[[-47  22  14 -31   8]
 [ 48 -17  32 -68  25]
 [-53  14  16 -20  33]]
=>
[[-17  32]
 [ 14  16]]

[[ 38 -16  34]
 [ 35 -27  37]
 [ 35  30  22]
 [ 65 -12  44]]
=>
[[-27  37]
 [ 30  22]]

[[  8  48   8  12 -39]
 [ 28 -12 -18  31  42]
 [-65  11  33 -24  31]]
=>
[[-12 -18]
 [ 11  33]]

[[ 23  -3 -20]
 [-14 -62 -13]
 [  9 -29 -10]
 [  0 -69   1]]
=>
[[-62 -13]
 [-29 -10]]

[[-38  32 -19]
 [ 41   2   2]
 [-11  68  26]
 [-52   6 -69]]
=>
[[ 2  2]
 [68 26]]

[[ 50  24 -66  27   5]
 [-10  19 -40  11  -2]
 [-20   0  -7  -4  -4]
 [ -2   9 -33   8   2]]
=>
[[ 19 -40]
 [  0  -7]]
---
[[  6  -4  -8  -2]
 [-11 -17   2   9]
 [ -1  -2  -8  -6]
 [  2   0  -2  -2]
 [-24  52 -17   4]
 [  0  -1 -11  -9]
 [  2  -6  -6   1]
 [-11  15 -10   2]]
=>
[[-11   2   0 -24   2  -1 -11   6]
 [ 15  -6  -1  52   0  -2 -17  -4]
 [-10  -6 -11 -17  -2  -8   2  -8]
 [  2   1  -9   4  -2  -6   9  -2]]

[[  2 -55 -63]
 [  4 -39 -37]]
=>
[[  4   2]
 [-39 -55]
 [-37 -63]]

[[-15  45  22 -48 -51   4  12  11   5  55  38  -8  14 -23 -25]
 [-21   6 -49 -57 -64 -64 -53 -55  28 -44 -64 -59 -10  18 -45]
 [ 19 -43  42  -9 -36 -12  27  34 -41  34  54 -21  25  -7 -25]
 [ 63 -64  50  52 -16  17  -7   2 -53 -11   7  10  49 -35 -26]
 [ -7 -14 -53 -17   5 -39 -46  46  39  23 -23 -58  28  20  64]
 [ 56  38 -45  53 -45 -18   9  -2 -40  39  41 -32   1 -27  63]]
=>
[[ 56  -7  63  19 -21 -15]
 [ 38 -14 -64 -43   6  45]
 [-45 -53  50  42 -49  22]
 [ 53 -17  52  -9 -57 -48]
 [-45   5 -16 -36 -64 -51]
 [-18 -39  17 -12 -64   4]
 [  9 -46  -7  27 -53  12]
 [ -2  46   2  34 -55  11]
 [-40  39 -53 -41  28   5]
 [ 39  23 -11  34 -44  55]
 [ 41 -23   7  54 -64  38]
 [-32 -58  10 -21 -59  -8]
 [  1  28  49  25 -10  14]
 [-27  20 -35  -7  18 -23]
 [ 63  64 -26 -25 -45 -25]]

[[-14  13 -20   7 -58]
 [  8  -8  13  -5  42]
 [ -6   7 -13   5 -32]
 [-22  11 -20   6 -19]]
=>
[[-22  -6   8 -14]
 [ 11   7  -8  13]
 [-20 -13  13 -20]
 [  6   5  -5   7]
 [-19 -32  42 -58]]

[[ 15   2 -49   0  12   5  15  24  18   5  30 -49]
 [ 11   1  42  -2 -53 -10  -4  -2 -17   9 -16 -34]
 [ 17  15 -17 -53   9  29  -4  14   6  31   3 -28]
 [-10 -16  -7  58  34   0 -25   7  -6   6 -29   3]]
=>
[[-10  17  11  15]
 [-16  15   1   2]
 [ -7 -17  42 -49]
 [ 58 -53  -2   0]
 [ 34   9 -53  12]
 [  0  29 -10   5]
 [-25  -4  -4  15]
 [  7  14  -2  24]
 [ -6   6 -17  18]
 [  6  31   9   5]
 [-29   3 -16  30]
 [  3 -28 -34 -49]]

[[-16  13   6   2 -25]
 [  1  53   3 -47 -66]
 [-17   4  -9  11   8]
 [ -6  23  -1  16   0]
 [-37  52 -35   0 -25]
 [ -5  22  -1  15  -1]
 [  2   5   2  -5  -7]]
=>
[[  2  -5 -37  -6 -17   1 -16]
 [  5  22  52  23   4  53  13]
 [  2  -1 -35  -1  -9   3   6]
 [ -5  15   0  16  11 -47   2]
 [ -7  -1 -25   0   8 -66 -25]]
